Here is a tiny trained network, its code and every weight. The questions are about switching its units off for an input and a class, where a switched-off unit gives its printed mean instead of its output.

import numpy as np


def w(rows, s, z=0):
    codes = np.array(rows[::2]) - 128.0
    scale = np.full(codes.shape[1], s)
    scale[-1] = z or s
    return codes * scale


def f(y):
    return np.maximum(y, 0)


def log_softmax(a):
    a = a - a.max(-1, keepdims=True)
    return a - np.log(np.exp(a).sum(-1, keepdims=True))


def net(x, mask):
    res = np.array(x, float).reshape(1, 6) / 4 @ E
    y = f(res @ A[0][:, :-1].T + A[0][:, -1])
    res = res + np.where(mask, y, B[0][:, -1]) @ B[0][:, :-1]
    return log_softmax(res[-1] @ U[:, :-1].T + U[:, -1])


A, B = {}, {}
E = w([
[138,132,123,141,136,114,129],'x0',
[114,130,141,130,118,155,123],'x1',
[148,121,124,140,127,122,118],'x2',
[40,99,11,146,156,142,77],'x3',
[168,197,144,50,199,154,59],'x4',
[77,182,152,101,45,43,57],'x5',
],0.011)
A[0] = w([
[82,167,155,126,60,40,23,80],'neuron 0',
[67,139,39,182,169,161,58,162],'neuron 1',
[210,150,254,86,114,104,197,132],'neuron 2',
[148,145,140,88,165,134,98,38],'neuron 3',
[148,96,98,127,175,135,154,121],'neuron 4',
[169,189,130,57,211,153,50,25],'neuron 5',
[142,157,155,72,211,138,51,42],'neuron 6',
[107,160,136,120,116,91,97,99],'neuron 7',
[172,99,99,135,237,232,203,81],'neuron 8',
[124,162,144,110,179,131,96,108],'neuron 9',
[114,156,132,121,111,98,125,61],'neuron 10',
[83,100,51,99,165,126,70,191],'neuron 11',
[126,185,115,114,89,104,92,118],'neuron 12',
[91,101,37,104,150,126,110,138],'neuron 13',
[71,69,121,202,37,92,234,1],'neuron 14',
[185,142,205,132,105,128,148,172],'neuron 15',
[120,172,132,112,85,113,92,89],'neuron 16',
],0.014,0.0028)
B[0] = w([
[104,45,150,52,154,137,139,249],'neuron 0',
[46,198,127,155,122,133,126,232],'neuron 1',
[33,214,132,162,144,127,97,242],'neuron 2',
[181,146,142,149,123,100,149,168],'neuron 3',
[106,112,153,88,126,143,137,170],'neuron 4',
[218,117,115,194,101,135,154,227],'neuron 5',
[178,112,85,168,90,164,160,208],'neuron 6',
[140,91,142,104,130,103,97,173],'neuron 7',
[112,26,154,28,154,96,117,242],'neuron 8',
[164,116,109,155,112,127,127,172],'neuron 9',
[146,113,125,117,166,117,128,155],'neuron 10',
[98,209,143,144,142,108,114,214],'neuron 11',
[116,96,132,82,128,132,141,183],'neuron 12',
[94,174,135,138,121,140,85,203],'neuron 13',
[251,128,103,188,105,142,157,251],'neuron 14',
[66,178,103,116,117,132,106,197],'neuron 15',
[124,96,139,106,158,116,128,177],'neuron 16',
],0.021,0.018)
U = w([
[47,221,143,141,104,129,100,246],'0',
[131,6,178,2,140,114,154,22],'1',
[250,106,94,194,42,148,208,104],'2',
],0.0078,0.0014)

Each question gives the input, the list of numbers given to net, and the class t.
The units are the neurons (one row each of A and B). Each row of codes is followed by its name. A weight is (code - 128) times the scale printed after its matrix; where a second scale follows, it is the last column's (A, B and U).
mask holds one flag per neuron, in row order. A switched-off neuron (its flag False) gives its mean, the last column of its row in B, instead of its output. The means were averaged over made-up inputs and are rounded, as every weight is.
A unit's drop is (log p(t) with every unit on - log p(t) with that unit switched off) / (log p(t) with every unit on - log p(t) with every unit switched off).
The circuit of an input: a set's keep is (log p(t) with only the set's units on - log p(t) with every unit switched off) / (log p(t) with every unit on - log p(t) with every unit switched off). Starting from the 12 units with the biggest drops (on a tie, the unit counted first), units are removed one at a time, each time the one whose removal leaves the highest keep (on an exact tie, the one counted first), for as long as the keep stays at least 0.8.
units of the circuit, in order: the units of the circuit, biggest drop first
most important unit: the unit with the biggest drop
top k neurons: the k neurons with the biggest drops, biggest first
drop of u: that unit's drop, to one decimal
input [0,-8,7,-5,8,0], class 2: units of the circuit, in order => (neuron 5)
input [1,5,-4,-2,3,-2], class 2: top 4 neurons => (neuron 0; neuron 1; neuron 11; neuron 13)
input [-6,5,5,4,8,-7], class 2: top 3 neurons => (neuron 5; neuron 6; neuron 0)
input [4,-5,5,2,-8,-8], class 1: top 3 neurons => (neuron 8; neuron 5; neuron 4)
input [3,7,-4,-4,-5,6], class 1: top 2 neurons => (neuron 0; neuron 5)
input [6,-5,0,-5,6,1], class 2: top 2 neurons => (neuron 5; neuron 6)
input [6,-8,-3,-4,-2,-4], class 0: top 3 neurons => (neuron 2; neuron 0; neuron 15)
input [-7,-1,-2,-2,5,3], class 2: top 2 neurons => (neuron 8; neuron 5)
input [1,3,3,6,-7,5], class 2: top 3 neurons => (neuron 14; neuron 2; neuron 15)
input [8,0,5,-6,-6,0], class 0: top 2 neurons => (neuron 2; neuron 5)
input [-4,1,-6,-7,-1,-7], class 0: top 2 neurons => (neuron 2; neuron 0)
input [0,-6,-6,-5,-2,-6], class 1: top 2 neurons => (neuron 8; neuron 1)
input [8,2,0,7,0,-8], class 1: top 2 neurons => (neuron 8; neuron 2)
input [8,-6,-1,2,-7,4], class 2: most important unit => neuron 14
input [-3,1,-4,-8,5,-8], class 0: top 2 neurons => (neuron 2; neuron 15)
input [0,6,8,-2,1,-5], class 1: drop of neuron 8 => 0.9
input [2,0,3,-4,6,-1], class 2: drop of neuron 6 => 0.1
input [4,8,-5,-1,-4,2], class 2: drop of neuron 8 => 0.2
